Below is a small trained network, with its code and all its weights. Each question gives an input and a target symbol and asks what happens when units are switched off, that is, made to give their printed mean instead of their output.

import numpy as np


def w(rows, s, z=0):
    codes = np.array(rows[::2]) - 128.0
    scale = np.full(codes.shape[1], s)
    scale[-1] = z or s
    return codes * scale


def norm(h):
    return h / np.sqrt((h * h).mean(-1, keepdims=True) + 1e-5)


def f(y):
    return y / 2 * (1 + np.tanh(0.7978845608 * (y + 0.044715 * y**3)))


def softmax(a):
    e = np.exp(a - a.max(-1, keepdims=True))
    return e / e.sum(-1, keepdims=True)


def log_softmax(a):
    a = a - a.max(-1, keepdims=True)
    return a - np.log(np.exp(a).sum(-1, keepdims=True))


def net(x, mask):
    ids = ['βγζηθλμπσ'.index(c) for c in x.split()]
    T = len(ids)
    res = E[ids] + P[:T]
    u = 0
    for l in range(2):
        q, k, v = (norm(res) @ M[l].T for M in (Q, K, V))
        z = softmax(np.where(np.tri(T) > 0, q @ k.T / 4**0.5, -1e9)) @ v
        res = res + np.where(mask[u], z, O[l][:, -1]) @ O[l][:, :-1]
        u += 1
        y = f(norm(res) @ A[l][:, :-1].T + A[l][:, -1])
        res = res + np.where(mask[u : u + 8], y, B[l][:, -1]) @ B[l][:, :-1]
        u += 8
    return log_softmax(norm(res)[-1] @ U[:, :-1].T + U[:, -1])


Q, K, V, O, A, B = {}, {}, {}, {}, {}, {}
E = w([
[126,65,116],'β',
[116,176,99],'γ',
[88,123,67],'ζ',
[136,154,170],'η',
[67,131,121],'θ',
[115,79,73],'λ',
[148,110,126],'μ',
[156,121,180],'π',
[248,186,177],'σ',
],0.016)
P = w([
[2,190,44],'0',
[149,111,95],'1',
[162,115,95],'2',
[186,123,137],'3',
[152,175,57],'4',
[171,65,70],'5',
[190,93,125],'6',
[195,65,107],'7',
],0.008)
Q[0] = w([
[87,147,221],'L0H1',
[4,245,155],'L0H1',
[91,136,192],'L0H1',
[112,122,170],'L0H1',
],0.011)
K[0] = w([
[111,177,184],'L0H1',
[9,220,132],'L0H1',
[120,163,168],'L0H1',
[135,146,157],'L0H1',
],0.013)
V[0] = w([
[255,175,119],'L0H1',
[70,94,156],'L0H1',
[109,100,166],'L0H1',
[187,127,163],'L0H1',
],0.0064)
O[0] = w([
[188,209,254,3],'L0H1',
[69,110,96,152],'L0H1',
[70,134,143,97],'L0H1',
[105,180,217,17],'L0H1',
],0.0049,0.0016)
A[0] = w([
[207,162,146,65],'L0N1',
[98,188,128,133],'L0N2',
[121,116,143,24],'L0N3',
[48,115,255,236],'L0N4',
[176,167,113,201],'L0N5',
[113,112,41,249],'L0N6',
[181,161,71,12],'L0N7',
[82,119,185,64],'L0N8',
],0.01,0.002)
B[0] = w([
[227,200,112,159],'L0N1',
[169,84,157,129],'L0N2',
[87,139,90,115],'L0N3',
[112,1,91,144],'L0N4',
[141,69,127,149],'L0N5',
[252,135,234,254],'L0N6',
[65,27,105,133],'L0N7',
[116,83,61,117],'L0N8',
],0.0089,0.0071)
Q[1] = w([
[247,77,212],'L1H1',
[105,139,85],'L1H1',
[17,251,152],'L1H1',
[12,164,164],'L1H1',
],0.013)
K[1] = w([
[20,126,92],'L1H1',
[153,130,149],'L1H1',
[246,28,122],'L1H1',
[206,137,96],'L1H1',
],0.014)
V[1] = w([
[95,182,2],'L1H1',
[22,118,174],'L1H1',
[30,232,125],'L1H1',
[122,142,175],'L1H1',
],0.013)
O[1] = w([
[184,158,6,238],'L1H1',
[210,188,158,173],'L1H1',
[220,72,168,253],'L1H1',
[123,88,193,118],'L1H1',
],0.014,0.00065)
A[1] = w([
[165,62,50,87],'L1N1',
[205,249,162,103],'L1N2',
[229,124,151,4],'L1N3',
[153,64,168,64],'L1N4',
[122,170,124,93],'L1N5',
[134,120,191,155],'L1N6',
[131,166,78,73],'L1N7',
[57,152,171,126],'L1N8',
],0.016,0.0028)
B[1] = w([
[155,47,147,216],'L1N1',
[148,250,137,222],'L1N2',
[63,187,134,253],'L1N3',
[118,102,102,174],'L1N4',
[150,120,123,123],'L1N5',
[152,101,110,190],'L1N6',
[132,77,131,155],'L1N7',
[159,193,125,227],'L1N8',
],0.025,0.0068)
U = w([
[74,192,99,82],'β',
[176,83,143,101],'γ',
[193,107,93,2],'ζ',
[170,98,250,179],'η',
[234,224,136,199],'θ',
[99,111,60,145],'λ',
[61,191,167,160],'μ',
[84,171,219,69],'π',
[127,160,152,100],'σ',
],0.012,0.0031)

Each question gives the input, a string of symbols that net reads in full, and the target symbol t.
The units are the heads (4 rows each of Q, K, V and O) and the neurons (one row each of A and B). Each row of codes is followed by its name. A weight is (code - 128) times the scale printed after its matrix; where a second scale follows, it is the last column's (O, A, B and U).
mask holds one flag per unit, layer by layer, with each layer's heads first. A switched-off unit (its flag False) gives its mean, the last column of its rows in O or B, instead of its output. The means were averaged over made-up inputs and are rounded, as every weight is.
A unit's drop is (log p(t) with every unit on - log p(t) with that unit switched off) / (log p(t) with every unit on - log p(t) with every unit switched off).
The circuit of an input: a set's keep is (log p(t) with only the set's units on - log p(t) with every unit switched off) / (log p(t) with every unit on - log p(t) with every unit switched off). Starting from the 12 units with the biggest drops (on a tie, the unit counted first), units are removed one at a time, each time the one whose removal leaves the highest keep (on an exact tie, the one counted first), for as long as the keep stays at least 0.8.
units of the circuit, in order: the units of the circuit, biggest drop first
top k neurons: the k neurons with the biggest drops, biggest first
k most important neurons of layer l: the k neurons of layer l with the biggest drops, biggest first
input σ η η θ η η, target π: top 2 neurons : (L0N5, L1N1)
input μ θ μ μ μ, target μ: units of the circuit, in order : (L1H1)
input β θ γ γ μ, target β: units of the circuit, in order : (L0H1, L0N6, L1H1)
input λ η θ η γ θ, target λ: units of the circuit, in order : (L1H1, L1N2)
input λ λ λ λ η μ π, target λ: units of the circuit, in order : (L0N6, L1H1)
input γ θ λ, target γ: top 2 neurons : (L1N1, L0N6)
input π μ ζ θ θ β, target π: units of the circuit, in order : (L0N6, L0H1, L1H1)
input π θ η σ θ λ η, target π: units of the circuit, in order : (L0N6, L0H1, L1H1)
input β μ η η θ λ, target β: top 2 neurons : (L0N6, L0N1)
input σ η η π, target η: units of the circuit, in order : (L1H1, L1N3)
input η θ θ θ θ β η λ, target η: 2 most important neurons of layer 0 : (L0N6, L0N1)
input π η μ η θ η θ β, target π: top 2 neurons : (L0N6, L0N1)
input η θ θ γ π η, target η: top 2 neurons : (L0N6, L0N2)
input η λ θ λ, target η: top neuron : (L0N1)
input η β η π, target η: 3 most important neurons of layer 0 : (L0N2, L0N1, L0N4)
input β η η θ, target β: top 2 neurons : (L0N6, L0N1)
input β μ η λ η λ λ λ, target β: units of the circuit, in order : (L0N6, L1H1, L0H1, L0N1)
input γ η θ μ μ β, target γ: top 2 neurons : (L0N6, L1N1)
input μ η θ λ θ η θ γ, target μ: top 2 neurons : (L0N6, L0N4)
input η γ π μ θ λ θ γ, target η: units of the circuit, in order : (L1H1)
input β θ η ζ η ζ λ η, target β: 3 most important neurons of layer 0 : (L0N6, L0N4, L0N1)
input η θ θ λ θ μ, target η: top 3 neurons : (L0N6, L0N2, L0N1)
input γ η θ, target γ: top 2 neurons : (L1N1, L0N6)
input γ θ η, target γ: 2 most important neurons of layer 0 : (L0N6, L0N2)
input η η θ, target η: top 2 neurons : (L0N2, L0N1)
input λ θ η η, target λ: 3 most important neurons of layer 0 : (L0N6, L0N4, L0N1)
